Below is a small trained network, with its code and all its weights. Each question gives an input and a class and asks what happens when units are switched off, that is, made to give their printed mean instead of their output.

import numpy as np


def w(rows, s, z=0):
    codes = np.array(rows[::2]) - 128.0
    scale = np.full(codes.shape[1], s)
    scale[-1] = z or s
    return codes * scale


def f(y):
    return np.maximum(y, 0)


def log_softmax(a):
    a = a - a.max(-1, keepdims=True)
    return a - np.log(np.exp(a).sum(-1, keepdims=True))


def net(x, mask):
    res = np.array(x, float).reshape(1, 8) / 4 @ E
    y = f(res @ A[0][:, :-1].T + A[0][:, -1])
    res = res + np.where(mask, y, B[0][:, -1]) @ B[0][:, :-1]
    return log_softmax(res[-1] @ U[:, :-1].T + U[:, -1])


A, B = {}, {}
E = w([
[139,66,139,116,19,129,230,151,131,45,162,141],'x0',
[142,162,208,140,176,24,63,57,184,127,144,251],'x1',
[99,218,88,24,78,108,86,143,112,108,29,169],'x2',
[32,187,191,132,123,80,70,157,75,129,204,31],'x3',
[113,67,140,170,79,77,130,68,173,101,29,98],'x4',
[136,201,119,132,145,145,187,203,255,116,159,133],'x5',
[128,163,191,182,134,129,103,235,139,108,102,134],'x6',
[55,100,62,154,121,118,75,160,159,81,115,134],'x7',
],0.0089)
A[0] = w([
[167,90,116,142,94,220,130,138,151,139,85,121,141],'n0',
[98,134,119,194,160,65,94,174,216,51,2,129,146],'n1',
[150,87,101,105,120,217,170,211,110,103,125,42,188],'n2',
[125,140,100,141,121,99,139,174,90,57,160,66,170],'n3',
[191,85,82,114,135,106,142,97,165,62,98,216,129],'n4',
[111,196,151,33,114,132,198,140,102,101,219,110,184],'n5',
[86,173,78,83,105,167,202,181,132,109,163,139,175],'n6',
[161,166,186,248,166,103,126,109,192,134,129,140,162],'n7',
[71,104,179,160,86,89,114,160,130,136,197,31,147],'n8',
[104,154,102,170,98,96,181,7,55,155,18,159,176],'n9',
[198,88,75,85,134,142,35,87,104,85,85,170,216],'n10',
[160,106,67,169,98,125,178,160,92,127,85,68,167],'n11',
[129,92,221,140,184,94,133,35,202,147,60,189,254],'n12',
[44,156,145,123,199,87,68,145,102,131,157,96,243],'n13',
[145,132,138,135,132,93,156,176,96,92,146,168,134],'n14',
[165,181,89,142,207,124,99,120,33,176,149,140,177],'n15',
[163,46,123,146,73,186,214,177,186,137,65,113,196],'n16',
],0.0081,0.0042)
B[0] = w([
[182,128,103,129,178,142,142,144,77,85,77,178,184],'n0',
[90,136,112,218,29,67,144,188,137,168,52,138,226],'n1',
[153,126,96,114,141,220,117,209,104,71,89,66,235],'n2',
[126,159,149,133,102,163,108,185,102,27,130,89,184],'n3',
[140,187,78,136,139,56,165,94,116,106,156,196,219],'n4',
[94,192,130,78,134,182,170,124,144,158,197,81,224],'n5',
[136,186,113,39,113,180,139,178,115,155,118,106,219],'n6',
[170,120,174,177,174,116,131,174,193,148,127,111,208],'n7',
[76,81,178,194,109,146,108,159,119,41,174,56,208],'n8',
[128,84,164,72,122,45,156,82,66,150,74,118,225],'n9',
[60,103,98,84,160,88,138,23,90,110,110,203,220],'n10',
[112,42,74,127,118,191,162,132,107,68,126,72,191],'n11',
[219,161,178,174,107,3,160,60,168,173,141,168,253],'n12',
[65,93,208,122,160,159,27,207,180,134,118,123,233],'n13',
[136,177,150,120,100,128,113,144,130,134,149,131,166],'n14',
[122,119,110,99,228,154,44,131,163,204,113,122,210],'n15',
[174,121,65,147,129,135,245,123,131,83,104,122,238],'n16',
],0.0077,0.013)
U = w([
[69,98,88,103,208,175,1,165,158,189,64,188,65],'0',
[102,25,146,58,119,84,127,34,16,151,53,126,199],'1',
[35,90,170,159,88,134,64,161,99,57,184,54,62],'2',
[237,116,202,171,162,86,133,105,187,174,215,101,180],'3',
[137,120,126,215,56,54,120,190,206,144,55,172,156],'4',
[177,131,58,144,86,42,161,50,121,103,145,222,41],'5',
[111,229,74,36,89,164,184,158,126,139,174,125,250],'6',
[216,77,6,130,125,180,176,164,78,69,63,86,85],'7',
],0.0082,0.0016)

Each question gives the input, the list of numbers given to net, and the class t.
The units are the neurons (one row each of A and B). Each row of codes is followed by its name. A weight is (code - 128) times the scale printed after its matrix; where a second scale follows, it is the last column's (A, B and U).
mask holds one flag per neuron, in row order. A switched-off neuron (its flag False) gives its mean, the last column of its row in B, instead of its output. The means were averaged over made-up inputs and are rounded, as every weight is.
A unit's drop is (log p(t) with every unit on - log p(t) with that unit switched off) / (log p(t) with every unit on - log p(t) with every unit switched off).
The circuit of an input: a set's keep is (log p(t) with only the set's units on - log p(t) with every unit switched off) / (log p(t) with every unit on - log p(t) with every unit switched off). Starting from the 12 units with the biggest drops (on a tie, the unit counted first), units are removed one at a time, each time the one whose removal leaves the highest keep (on an exact tie, the one counted first), for as long as the keep stays at least 0.8.
circuit, biggest first: the units of the circuit, biggest drop first
unit that matters most: the unit with the biggest drop
top k neurons: the k neurons with the biggest drops, biggest first
drop when u is switched off: that unit's drop, to one decimal
input [-8,-6,-3,6,-3,6,-6,5], class 2: unit that matters most -> n8
input [3,1,4,-8,6,-7,-3,-6], class 5: top 4 neurons -> [n4, n12, n16, n13]
input [1,4,0,-7,-4,-8,-2,0], class 5: top 2 neurons -> [n4, n12]
input [3,-3,-5,2,-2,3,4,-4], class 7: top 2 neurons -> [n13, n2]
input [3,4,4,-4,5,-8,-1,6], class 5: top 3 neurons -> [n4, n12, n13]
input [-7,5,-2,-4,2,0,-2,5], class 5: top 3 neurons -> [n10, n12, n4]
input [-6,-7,0,-7,3,-6,-3,-4], class 1: top 2 neurons -> [n9, n10]
input [6,5,-3,-3,2,5,-2,6], class 5: top 2 neurons -> [n4, n13]
input [-1,6,3,-7,-1,-8,3,-4], class 5: top 2 neurons -> [n12, n4]
input [-6,7,-3,4,-5,-8,1,-4], class 0: top 2 neurons -> [n15, n13]
input [-1,-8,8,2,0,-6,-8,7], class 1: top 3 neurons -> [n9, n10, n16]
input [-6,7,8,-5,-3,0,5,4], class 4: top 2 neurons -> [n1, n12]
input [-3,1,5,5,-5,3,-8,5], class 0: drop when n4 is switched off -> 0.0
input [0,7,4,6,-5,-7,7,-3], class 0: circuit, biggest first -> [n15]
input [-8,1,1,-8,-3,7,-5,-3], class 5: drop when n10 is switched off -> 0.1
input [-6,-5,0,2,-3,5,-8,8], class 0: drop when n13 is switched off -> 0.2
input [-6,4,-2,8,-2,-6,-5,-2], class 0: drop when n15 is switched off -> 0.5
